Below are the code and all the weights of a small trained network. Each question names an input and a class and asks about switching units off, where a switched-off unit gives its printed mean instead of its output.

import numpy as np


def w(rows, s, z=0):
    codes = np.array(rows[::2]) - 128.0
    scale = np.full(codes.shape[1], s)
    scale[-1] = z or s
    return codes * scale


def f(y):
    return y / 2 * (1 + np.tanh(0.7978845608 * (y + 0.044715 * y**3)))


def log_softmax(a):
    a = a - a.max(-1, keepdims=True)
    return a - np.log(np.exp(a).sum(-1, keepdims=True))


def net(x, mask):
    res = np.array(x, float).reshape(1, 5) / 4 @ E
    y = f(res @ A[0][:, :-1].T + A[0][:, -1])
    res = res + np.where(mask, y, B[0][:, -1]) @ B[0][:, :-1]
    return log_softmax(res[-1] @ U[:, :-1].T + U[:, -1])


A, B = {}, {}
E = w([
[106,125,133,74,51,154,55,155,93,85,56,251],'x0',
[93,191,7,114,127,132,146,19,194,99,127,140],'x1',
[24,110,109,164,162,53,89,63,24,110,84,96],'x2',
[86,242,204,101,132,202,113,126,96,148,102,48],'x3',
[169,184,109,23,87,53,97,120,94,153,235,119],'x4',
],0.011)
A[0] = w([
[2,111,130,141,159,35,104,82,49,109,86,105,103],'neuron 1',
[132,169,122,76,90,77,73,89,89,137,181,100,130],'neuron 2',
[146,135,143,69,95,51,95,145,95,115,172,75,53],'neuron 3',
[141,11,78,160,114,34,150,123,139,111,178,177,13],'neuron 4',
[124,126,143,168,217,94,205,90,149,179,194,7,37],'neuron 5',
[150,82,192,166,158,110,98,221,27,137,151,103,134],'neuron 6',
[132,189,165,97,151,210,125,105,107,132,119,114,77],'neuron 7',
[24,197,25,97,208,100,134,24,129,55,112,127,118],'neuron 8',
[82,227,191,153,82,151,76,100,106,142,119,44,1],'neuron 9',
[70,93,142,249,155,216,173,145,156,87,22,123,97],'neuron 10',
[195,122,173,121,96,168,130,137,197,130,113,131,141],'neuron 11',
[183,172,139,66,102,71,111,94,152,157,139,145,75],'neuron 12',
[79,129,135,64,26,183,10,124,94,69,64,207,14],'neuron 13',
[136,165,95,91,116,165,164,90,207,133,125,154,108],'neuron 14',
],0.0097,0.0023)
B[0] = w([
[128,69,107,82,141,94,254,206,127,157,174,111,237],'neuron 1',
[139,124,146,177,106,134,147,93,58,95,171,111,197],'neuron 2',
[73,173,55,213,111,150,133,132,67,86,130,32,187],'neuron 3',
[216,180,200,74,167,67,100,114,133,36,101,170,209],'neuron 4',
[134,91,146,65,194,207,81,76,107,160,145,124,252],'neuron 5',
[145,187,199,211,110,116,88,165,188,219,88,113,219],'neuron 6',
[162,154,169,80,134,83,161,156,211,55,81,147,189],'neuron 7',
[139,159,129,152,73,80,87,139,173,196,128,157,243],'neuron 8',
[131,147,195,113,179,49,91,160,153,27,114,159,217],'neuron 9',
[102,182,81,202,96,130,136,84,13,86,176,138,243],'neuron 10',
[114,109,89,107,111,115,199,180,102,144,221,126,182],'neuron 11',
[80,141,105,173,119,139,122,134,83,98,186,71,179],'neuron 12',
[91,135,121,71,213,179,80,77,103,182,171,143,227],'neuron 13',
[165,111,137,188,120,67,141,186,143,205,101,118,182],'neuron 14',
],0.01,0.019)
U = w([
[118,160,104,193,88,156,138,67,66,65,141,104,112],'0',
[158,153,168,94,174,92,115,128,168,10,102,182,120],'1',
[128,107,131,72,213,208,84,60,120,187,139,135,108],'2',
[132,88,111,91,128,131,245,221,130,160,161,131,138],'3',
[145,150,154,184,79,103,74,142,163,224,103,138,117],'4',
[133,127,145,129,112,144,124,114,112,147,130,137,255],'5',
[110,91,109,114,107,160,110,144,135,125,67,110,88],'6',
],0.013,0.0077)

Each question gives the input, the list of numbers given to net, and the class t.
The units are the neurons (one row each of A and B). Each row of codes is followed by its name. A weight is (code - 128) times the scale printed after its matrix; where a second scale follows, it is the last column's (A, B and U).
mask holds one flag per neuron, in row order. A switched-off neuron (its flag False) gives its mean, the last column of its row in B, instead of its output. The means were averaged over made-up inputs and are rounded, as every weight is.
A unit's drop is (log p(t) with every unit on - log p(t) with that unit switched off) / (log p(t) with every unit on - log p(t) with every unit switched off).
most important unit: the unit with the biggest drop
top k neurons: the k neurons with the biggest drops, biggest first
drop when u is switched off: that unit's drop, to one decimal
input [-3,-7,-4,8,-3], class 1: top neuron => (neuron 9)
input [-3,-7,8,2,-4], class 3: top 2 neurons => (neuron 1; neuron 8)
input [6,2,-4,5,4], class 2: top 2 neurons => (neuron 13; neuron 4)
input [3,7,1,3,6], class 4: top 3 neurons => (neuron 8; neuron 10; neuron 14)
input [1,-6,7,-6,1], class 3: top 2 neurons => (neuron 1; neuron 9)
input [3,7,8,7,-1], class 3: top 3 neurons => (neuron 1; neuron 4; neuron 6)
input [-6,-3,6,-5,4], class 2: top 2 neurons => (neuron 5; neuron 9)
input [-5,-5,2,5,2], class 1: top 3 neurons => (neuron 9; neuron 13; neuron 8)
input [3,7,-5,-5,-4], class 4: top 2 neurons => (neuron 14; neuron 1)
input [-1,5,-5,3,5], class 0: top 3 neurons => (neuron 1; neuron 6; neuron 12)
input [8,2,-3,-1,-7], class 2: top 2 neurons => (neuron 13; neuron 3)
input [1,-6,-5,-6,5], class 1: top 3 neurons => (neuron 4; neuron 1; neuron 8)
input [4,4,-5,-1,-5], class 0: drop when neuron 5 is switched off => 0.8
input [2,-6,1,-2,-2], class 4: drop when neuron 6 is switched off => 0.4
input [0,6,-8,-3,-3], class 3: most important unit => neuron 11
input [8,4,-2,7,8], class 0: drop when neuron 5 is switched off => 2.1
